Here is a tiny trained network, its code and every weight. The questions are about switching its units off for an input and a class, where a switched-off unit gives its printed mean instead of its output.

import numpy as np


def w(rows, s, z=0):
    codes = np.array(rows[::2]) - 128.0
    scale = np.full(codes.shape[1], s)
    scale[-1] = z or s
    return codes * scale


def norm(h):
    return h / np.sqrt((h * h).mean(-1, keepdims=True) + 1e-5)


def f(y):
    return np.maximum(y, 0)


def log_softmax(a):
    a = a - a.max(-1, keepdims=True)
    return a - np.log(np.exp(a).sum(-1, keepdims=True))


def net(x, mask):
    res = np.array(x, float).reshape(1, 5) / 4 @ E
    u = 0
    for l in range(2):
        y = f(norm(res) @ A[l][:, :-1].T + A[l][:, -1])
        res = res + np.where(mask[u : u + 15], y, B[l][:, -1]) @ B[l][:, :-1]
        u += 15
    return log_softmax(norm(res)[-1] @ U[:, :-1].T + U[:, -1])


A, B = {}, {}
E = w([
[156,135,111,72,209,139,139],'x0',
[131,3,158,36,22,73,140],'x1',
[206,102,7,131,173,144,119],'x2',
[171,135,73,183,160,42,126],'x3',
[54,90,159,143,154,115,85],'x4',
],0.0046)
A[0] = w([
[147,206,108,142,151,178,84,92],'0.n0',
[147,139,108,161,164,96,147,116],'0.n1',
[127,185,135,108,124,146,99,19],'0.n2',
[118,215,117,106,126,157,136,62],'0.n3',
[180,143,71,135,88,64,144,109],'0.n4',
[103,189,157,173,111,145,104,120],'0.n5',
[91,62,180,79,66,159,201,6],'0.n6',
[60,99,145,135,57,110,206,101],'0.n7',
[193,89,129,94,177,160,134,105],'0.n8',
[131,122,62,49,171,123,126,57],'0.n9',
[115,135,143,75,71,151,140,101],'0.n10',
[110,82,154,184,67,144,67,49],'0.n11',
[162,212,123,138,165,168,112,61],'0.n12',
[132,53,76,99,106,2,125,193],'0.n13',
[198,93,68,175,66,54,183,48],'0.n14',
],0.0067,0.002)
B[0] = w([
[142,82,196,131,77,126,191,208],'0.n0',
[106,138,120,79,103,91,111,178],'0.n1',
[139,157,192,174,114,128,167,145],'0.n2',
[108,69,166,211,136,115,185,173],'0.n3',
[163,113,178,173,94,51,49,199],'0.n4',
[146,70,93,165,147,165,174,196],'0.n5',
[121,216,82,101,108,130,147,208],'0.n6',
[111,175,57,107,115,184,140,196],'0.n7',
[83,117,136,98,209,133,110,178],'0.n8',
[186,41,108,49,191,211,9,175],'0.n9',
[93,154,50,107,151,93,174,178],'0.n10',
[101,107,100,124,141,146,60,174],'0.n11',
[159,126,186,153,143,184,164,205],'0.n12',
[169,198,150,157,158,165,164,253],'0.n13',
[169,254,177,217,89,72,25,220],'0.n14',
],0.0051,0.0052)
A[1] = w([
[102,56,115,165,81,195,127,68],'1.n0',
[103,144,129,149,161,149,137,120],'1.n1',
[163,64,111,73,179,135,120,80],'1.n2',
[128,103,61,174,139,152,115,226],'1.n3',
[161,54,137,172,183,108,88,230],'1.n4',
[36,98,86,112,68,150,134,156],'1.n5',
[79,134,167,40,64,131,145,33],'1.n6',
[205,84,152,71,175,165,93,49],'1.n7',
[175,95,94,161,88,100,100,10],'1.n8',
[94,141,123,40,21,139,134,49],'1.n9',
[73,125,103,163,187,28,176,60],'1.n10',
[92,102,62,83,141,101,2,183],'1.n11',
[118,204,75,151,178,142,120,141],'1.n12',
[83,143,164,186,131,115,113,237],'1.n13',
[127,137,170,137,115,181,191,161],'1.n14',
],0.0071,0.0013)
B[1] = w([
[181,80,188,102,156,122,90,183],'1.n0',
[175,100,156,134,94,151,155,190],'1.n1',
[103,154,17,90,200,228,3,192],'1.n2',
[132,157,201,104,137,129,124,201],'1.n3',
[59,181,85,88,75,106,143,245],'1.n4',
[39,124,129,74,14,125,96,214],'1.n5',
[71,197,44,161,129,89,188,206],'1.n6',
[43,100,68,93,205,145,54,221],'1.n7',
[158,200,145,124,84,79,117,188],'1.n8',
[70,176,109,181,139,121,209,232],'1.n9',
[153,107,101,42,123,103,168,166],'1.n10',
[169,110,157,168,141,173,151,216],'1.n11',
[87,69,158,103,99,146,146,232],'1.n12',
[202,69,106,85,147,112,110,253],'1.n13',
[130,132,105,206,165,140,168,245],'1.n14',
],0.0062,0.0037)
U = w([
[253,221,125,168,66,33,69,204],'0',
[155,72,107,25,154,44,183,3],'1',
[130,153,37,54,235,221,28,134],'2',
[96,49,184,98,44,167,49,48],'3',
[20,221,59,101,44,131,230,147],'4',
[182,101,201,226,182,202,249,195],'5',
],0.012,0.0032)

Each question gives the input, the list of numbers given to net, and the class t.
The units are the neurons (one row each of A and B). Each row of codes is followed by its name. A weight is (code - 128) times the scale printed after its matrix; where a second scale follows, it is the last column's (A, B and U).
mask holds one flag per neuron, layer by layer. A switched-off neuron (its flag False) gives its mean, the last column of its row in B, instead of its output. The means were averaged over made-up inputs and are rounded, as every weight is.
A unit's drop is (log p(t) with every unit on - log p(t) with that unit switched off) / (log p(t) with every unit on - log p(t) with every unit switched off).
The circuit of an input: a set's keep is (log p(t) with only the set's units on - log p(t) with every unit switched off) / (log p(t) with every unit on - log p(t) with every unit switched off). Starting from the 12 units with the biggest drops (on a tie, the unit counted first), units are removed one at a time, each time the one whose removal leaves the highest keep (on an exact tie, the one counted first), for as long as the keep stays at least 0.8.
circuit, biggest first: the units of the circuit, biggest drop first
unit that matters most: the unit with the biggest drop
k most important neurons: the k neurons with the biggest drops, biggest first
top k neurons in layer l: the k neurons of layer l with the biggest drops, biggest first
drop when u is switched off: that unit's drop, to one decimal
input [3,8,3,0,-7], class 0: circuit, biggest first	0.n14
input [-5,-4,4,-8,5], class 3: circuit, biggest first	0.n13, 1.n5, 1.n0
input [-1,5,2,-1,-2], class 0: top 2 neurons in layer 0	0.n14, 0.n4
input [0,-2,-7,1,6], class 3: circuit, biggest first	0.n13, 1.n13
input [-2,-6,-2,6,-1], class 5: top 2 neurons in layer 0	0.n12, 0.n14
input [6,-2,-3,-1,8], class 1: 2 most important neurons	0.n9, 1.n10
input [1,6,5,-1,-8], class 0: 3 most important neurons	0.n14, 0.n4, 1.n8
input [-3,-2,0,5,5], class 1: 2 most important neurons	1.n10, 0.n14
input [3,3,-4,6,4], class 1: top 2 neurons in layer 1	1.n10, 1.n12
input [-1,0,8,4,0], class 0: top 2 neurons in layer 0	0.n14, 0.n4
input [6,7,-3,8,2], class 0: drop when 0.n6 is switched off	0.0
input [-4,-6,-2,6,4], class 5: drop when 0.n14 is switched off	0.1
input [-1,5,6,5,6], class 0: drop when 0.n14 is switched off	0.8
input [5,0,-4,4,6], class 1: unit that matters most	0.n9
